Below are the code and all the weights of a small trained network. Each question names an input and a class and asks about switching units off, where a switched-off unit gives its printed mean instead of its output.

import numpy as np


def w(rows, s, z=0):
    codes = np.array(rows[::2]) - 128.0
    scale = np.full(codes.shape[1], s)
    scale[-1] = z or s
    return codes * scale


def f(y):
    return np.maximum(y, 0)


def log_softmax(a):
    a = a - a.max(-1, keepdims=True)
    return a - np.log(np.exp(a).sum(-1, keepdims=True))


def net(x, mask):
    res = np.array(x, float).reshape(1, 6) / 4 @ E
    y = f(res @ A[0][:, :-1].T + A[0][:, -1])
    res = res + np.where(mask, y, B[0][:, -1]) @ B[0][:, :-1]
    return log_softmax(res[-1] @ U[:, :-1].T + U[:, -1])


A, B = {}, {}
E = w([
[68,56,156,61,51],'x0',
[39,97,108,145,205],'x1',
[151,89,1,164,68],'x2',
[71,218,70,48,141],'x3',
[127,128,128,127,128],'x4',
[210,60,106,63,185],'x5',
],0.0072)
A[0] = w([
[55,78,120,168,194,69],'N1',
[145,103,44,170,97,101],'N2',
[129,162,84,104,106,123],'N3',
[184,103,126,59,140,107],'N4',
[117,114,76,144,123,81],'N5',
[132,173,252,94,172,72],'N6',
[229,183,165,98,37,100],'N7',
[177,195,125,171,199,69],'N8',
[122,134,141,119,134,249],'N9',
[134,106,187,170,134,148],'N10',
[151,74,161,145,104,119],'N11',
[157,166,95,182,162,75],'N12',
[76,60,158,60,57,67],'N13',
[142,130,75,148,85,80],'N14',
[64,86,94,145,197,91],'N15',
[74,183,153,203,61,88],'N16',
[164,84,108,85,188,93],'N17',
[167,102,138,191,140,103],'N18',
[145,201,110,89,148,131],'N19',
[102,160,115,44,137,97],'N20',
],0.015,0.011)
B[0] = w([
[156,148,161,199,89,180],'N1',
[168,68,150,79,145,194],'N2',
[104,110,118,149,98,168],'N3',
[156,160,63,125,145,184],'N4',
[159,94,139,107,110,148],'N5',
[215,56,127,90,73,213],'N6',
[134,139,196,222,138,208],'N7',
[97,168,173,58,121,182],'N8',
[110,95,141,125,254,251],'N9',
[75,111,102,132,129,189],'N10',
[79,114,95,129,81,173],'N11',
[99,169,152,86,101,161],'N12',
[90,190,186,57,129,196],'N13',
[167,82,143,101,107,159],'N14',
[149,122,171,192,115,182],'N15',
[165,170,28,126,132,194],'N16',
[149,172,63,137,126,180],'N17',
[68,130,110,126,102,172],'N18',
[76,111,115,136,111,188],'N19',
[90,106,102,153,65,184],'N20',
],0.035,0.011)
U = w([
[206,2,167,61,125,111],'0',
[111,173,214,33,130,123],'1',
[173,111,209,210,128,149],'2',
[30,15,96,129,105,60],'3',
[208,166,52,109,166,122],'4',
[117,52,154,107,199,250],'5',
[146,80,163,100,225,83],'6',
],0.0071,0.016)

Each question gives the input, the list of numbers given to net, and the class t.
The units are the neurons (one row each of A and B). Each row of codes is followed by its name. A weight is (code - 128) times the scale printed after its matrix; where a second scale follows, it is the last column's (A, B and U).
mask holds one flag per neuron, in row order. A switched-off neuron (its flag False) gives its mean, the last column of its row in B, instead of its output. The means were averaged over made-up inputs and are rounded, as every weight is.
A unit's drop is (log p(t) with every unit on - log p(t) with that unit switched off) / (log p(t) with every unit on - log p(t) with every unit switched off).
The circuit of an input: a set's keep is (log p(t) with only the set's units on - log p(t) with every unit switched off) / (log p(t) with every unit on - log p(t) with every unit switched off). Starting from the 12 units with the biggest drops (on a tie, the unit counted first), units are removed one at a time, each time the one whose removal leaves the highest keep (on an exact tie, the one counted first), for as long as the keep stays at least 0.8.
units of the circuit, in order: the units of the circuit, biggest drop first
most important unit: the unit with the biggest drop
k most important neurons: the k neurons with the biggest drops, biggest first
drop when u is switched off: that unit's drop, to one decimal
input [-2,4,6,2,-7,8], class 4: 3 most important neurons : [N17, N6, N4]
input [7,-3,1,-8,-3,-6], class 3: most important unit : N11
input [-6,4,1,-7,-5,8], class 4: 2 most important neurons : [N17, N4]
input [-8,-5,8,4,-5,0], class 0: 3 most important neurons : [N2, N14, N13]
input [-5,8,6,7,-7,-6], class 2: 2 most important neurons : [N15, N1]
input [5,6,5,4,-3,6], class 2: 3 most important neurons : [N15, N16, N6]
input [-7,5,5,8,7,5], class 3: 4 most important neurons : [N19, N13, N3, N20]
input [-5,-7,-3,0,1,8], class 4: 3 most important neurons : [N4, N17, N15]
input [-1,-5,6,4,-3,-2], class 0: 2 most important neurons : [N2, N14]
input [8,-1,-6,6,-3,-2], class 1: 2 most important neurons : [N13, N2]
input [-3,-2,0,-5,1,-4], class 3: units of the circuit, in order : [N18, N10]
input [6,6,-5,-4,-1,2], class 1: 2 most important neurons : [N13, N7]
input [-4,2,-2,5,-2,1], class 3: 2 most important neurons : [N19, N13]
input [-8,-7,-5,5,-7,-3], class 1: most important unit : N8
input [-2,-1,-7,4,5,-8], class 4: 2 most important neurons : [N16, N2]
input [-6,-1,-1,5,-2,7], class 4: drop when N17 is switched off : 1.9
input [0,5,0,6,8,-8], class 4: drop when N16 is switched off : 1.8
input [8,2,6,4,1,8], class 1: drop when N13 is switched off : 2.2
